Here is a tiny trained network, its code and every weight. The questions are about switching its units off for an input and a target symbol, where a switched-off unit gives its printed mean instead of its output.

import numpy as np


def w(rows, s, z=0):
    codes = np.array(rows[::2]) - 128.0
    scale = np.full(codes.shape[1], s)
    scale[-1] = z or s
    return codes * scale


def f(y):
    return np.maximum(y, 0)


def softmax(a):
    e = np.exp(a - a.max(-1, keepdims=True))
    return e / e.sum(-1, keepdims=True)


def log_softmax(a):
    a = a - a.max(-1, keepdims=True)
    return a - np.log(np.exp(a).sum(-1, keepdims=True))


def net(x, mask):
    ids = ['αβγθλμξτφψ'.index(c) for c in x.split()]
    T = len(ids)
    res = E[ids] + P[:T]
    r = res
    for j in range(3):
        rows = slice(2 * j, 2 * j + 2)
        q, k, v = (r @ M[0][rows].T for M in (Q, K, V))
        z = softmax(np.where(np.tri(T) > 0, q @ k.T / 2**0.5, -1e9)) @ v
        o = O[0][rows]
        res = res + np.where(mask[j], z, o[:, -1]) @ o[:, :-1]
    y = f(res @ A[0][:, :-1].T + A[0][:, -1])
    res = res + np.where(mask[3:11], y, B[0][:, -1]) @ B[0][:, :-1]
    return log_softmax(res[-1] @ U[:, :-1].T + U[:, -1])


Q, K, V, O, A, B = {}, {}, {}, {}, {}, {}
E = w([
[112,2,71,123,133],'α',
[155,34,135,134,104],'β',
[136,172,153,125,32],'γ',
[116,110,157,77,53],'θ',
[209,48,141,132,175],'λ',
[101,164,133,108,112],'μ',
[172,96,135,146,75],'ξ',
[148,96,47,186,179],'τ',
[80,109,48,192,68],'φ',
[135,105,153,72,153],'ψ',
],0.021)
P = w([
[77,129,250,221,148],'0',
[193,83,105,99,151],'1',
[96,145,146,120,142],'2',
[190,96,84,69,146],'3',
[102,143,150,124,138],'4',
[170,112,65,59,134],'5',
[104,143,145,120,154],'6',
[168,138,63,35,141],'7',
[121,126,152,123,151],'8',
[171,144,72,35,141],'9',
],0.015)
Q[0] = w([
[206,128,1,69,116],'head 0',
[176,164,86,13,31],'head 0',
[219,156,92,98,134],'head 1',
[55,118,246,203,172],'head 1',
[248,148,73,118,111],'head 2',
[54,106,77,156,152],'head 2',
],0.0084)
K[0] = w([
[66,69,238,234,205],'head 0',
[95,136,202,148,75],'head 0',
[159,138,189,168,183],'head 1',
[155,180,73,5,160],'head 1',
[102,136,162,97,164],'head 2',
[78,128,122,196,152],'head 2',
],0.014)
V[0] = w([
[159,173,89,133,71],'head 0',
[84,230,117,104,122],'head 0',
[139,183,65,132,249],'head 1',
[63,104,58,114,114],'head 1',
[106,113,42,143,145],'head 2',
[135,146,96,73,128],'head 2',
],0.015)
O[0] = w([
[246,126,242,185,122,31],'head 0',
[214,208,113,82,106,58],'head 0',
[69,188,124,84,234,2],'head 1',
[75,145,192,42,20,68],'head 1',
[149,102,117,219,103,80],'head 2',
[115,68,75,166,156,120],'head 2',
],0.011,0.0098)
A[0] = w([
[71,154,98,105,170,98],'neuron 0',
[97,35,112,54,152,2],'neuron 1',
[163,95,169,135,179,106],'neuron 2',
[185,131,171,130,117,164],'neuron 3',
[173,236,160,143,109,85],'neuron 4',
[211,174,74,117,117,13],'neuron 5',
[116,187,169,167,61,147],'neuron 6',
[166,163,3,65,192,106],'neuron 7',
],0.011,0.0065)
B[0] = w([
[143,24,254,147,162,190],'neuron 0',
[117,242,147,155,83,250],'neuron 1',
[73,211,90,149,118,142],'neuron 2',
[36,173,152,71,147,166],'neuron 3',
[168,113,51,103,157,157],'neuron 4',
[204,205,217,201,115,166],'neuron 5',
[110,104,46,133,150,167],'neuron 6',
[163,182,131,85,143,246],'neuron 7',
],0.0083,0.018)
U = w([
[179,42,102,150,179,200],'α',
[150,65,147,2,53,94],'β',
[151,135,231,174,82,144],'γ',
[103,140,50,139,100,88],'θ',
[111,151,215,86,125,155],'λ',
[187,55,154,120,95,170],'μ',
[152,195,135,104,84,109],'ξ',
[105,191,118,203,176,101],'τ',
[78,155,53,39,148,184],'φ',
[72,221,164,134,62,1],'ψ',
],0.0085,0.009)

Each question gives the input, a string of symbols that net reads in full, and the target symbol t.
The units are the heads (2 rows each of Q, K, V and O) and the neurons (one row each of A and B). Each row of codes is followed by its name. A weight is (code - 128) times the scale printed after its matrix; where a second scale follows, it is the last column's (O, A, B and U).
mask holds one flag per unit, heads first, then neurons. A switched-off unit (its flag False) gives its mean, the last column of its rows in O or B, instead of its output. The means were averaged over made-up inputs and are rounded, as every weight is.
A unit's drop is (log p(t) with every unit on - log p(t) with that unit switched off) / (log p(t) with every unit on - log p(t) with every unit switched off).
The circuit of an input: a set's keep is (log p(t) with only the set's units on - log p(t) with every unit switched off) / (log p(t) with every unit on - log p(t) with every unit switched off). Starting from all 11 units, units are removed one at a time, each time the one whose removal leaves the highest keep (on an exact tie, the one counted first), for as long as the keep stays at least 0.8.
units of the circuit, in order: the units of the circuit, biggest drop first
most important unit: the unit with the biggest drop
k most important neurons: the k neurons with the biggest drops, biggest first
which heads matter: for each layer, one digit per head in row order, 1 if its drop is at least 0.15 and else 0, layers parted by /
input α λ μ, target φ: which heads matter -> 111
input λ α λ τ μ ψ, target τ: units of the circuit, in order -> [neuron 1; head 1; head 0]
input θ μ ψ ψ ψ θ ψ φ, target μ: units of the circuit, in order -> [head 1]
input ψ γ ψ ψ τ, target α: which heads matter -> 000
input φ μ μ μ, target β: which heads matter -> 010
input ψ α μ β γ, target ξ: units of the circuit, in order -> [head 0; neuron 4]
input β ξ ξ μ μ θ μ μ μ ψ, target θ: which heads matter -> 110
input φ ψ ψ θ μ α ξ, target μ: which heads matter -> 101
input τ λ ψ α, target λ: units of the circuit, in order -> [head 1; neuron 0; neuron 1]
input β θ μ μ β ψ μ λ μ α, target θ: units of the circuit, in order -> [head 1; head 0; neuron 1]
input φ β β, target γ: units of the circuit, in order -> [head 0; head 1; neuron 1]
input μ μ μ β, target ξ: 2 most important neurons -> [neuron 5; neuron 0]
input ψ φ ψ φ τ β, target φ: 2 most important neurons -> [neuron 5; neuron 7]
input φ α ξ μ ψ φ μ ξ τ ξ, target β: which heads matter -> 010
input ψ ψ γ μ ξ λ, target φ: units of the circuit, in order -> [head 0]
input γ φ ξ ψ, target γ: units of the circuit, in order -> [head 0; neuron 5]
input β γ γ τ, target θ: units of the circuit, in order -> [head 0; head 1; neuron 1]
input γ μ θ ψ μ μ γ α, target γ: units of the circuit, in order -> [neuron 5; head 0]
input α ψ β μ β φ θ α, target ψ: which heads matter -> 100
input ξ μ ψ ψ, target α: units of the circuit, in order -> [head 1]
input μ β γ α α β μ μ ψ β, target ξ: which heads matter -> 100
input γ λ μ φ γ φ α β, target γ: units of the circuit, in order -> [head 0; neuron 5]
input μ ξ μ λ, target ξ: 3 most important neurons -> [neuron 5; neuron 7; neuron 0]
input γ β γ ξ λ μ β γ ξ γ, target γ: units of the circuit, in order -> [neuron 5; head 1]
input μ ψ ψ θ θ, target β: which heads matter -> 110
input β β β μ, target θ: units of the circuit, in order -> [head 0; head 1; neuron 0]
input μ α μ μ ψ μ μ, target φ: 2 most important neurons -> [neuron 0; neuron 1]
input φ μ μ μ μ θ μ β, target β: most important unit -> head 1
input ψ ψ γ μ α γ λ λ μ θ, target φ: 2 most important neurons -> [neuron 5; neuron 7]
input λ μ φ γ β φ, target τ: 2 most important neurons -> [neuron 1; neuron 0]
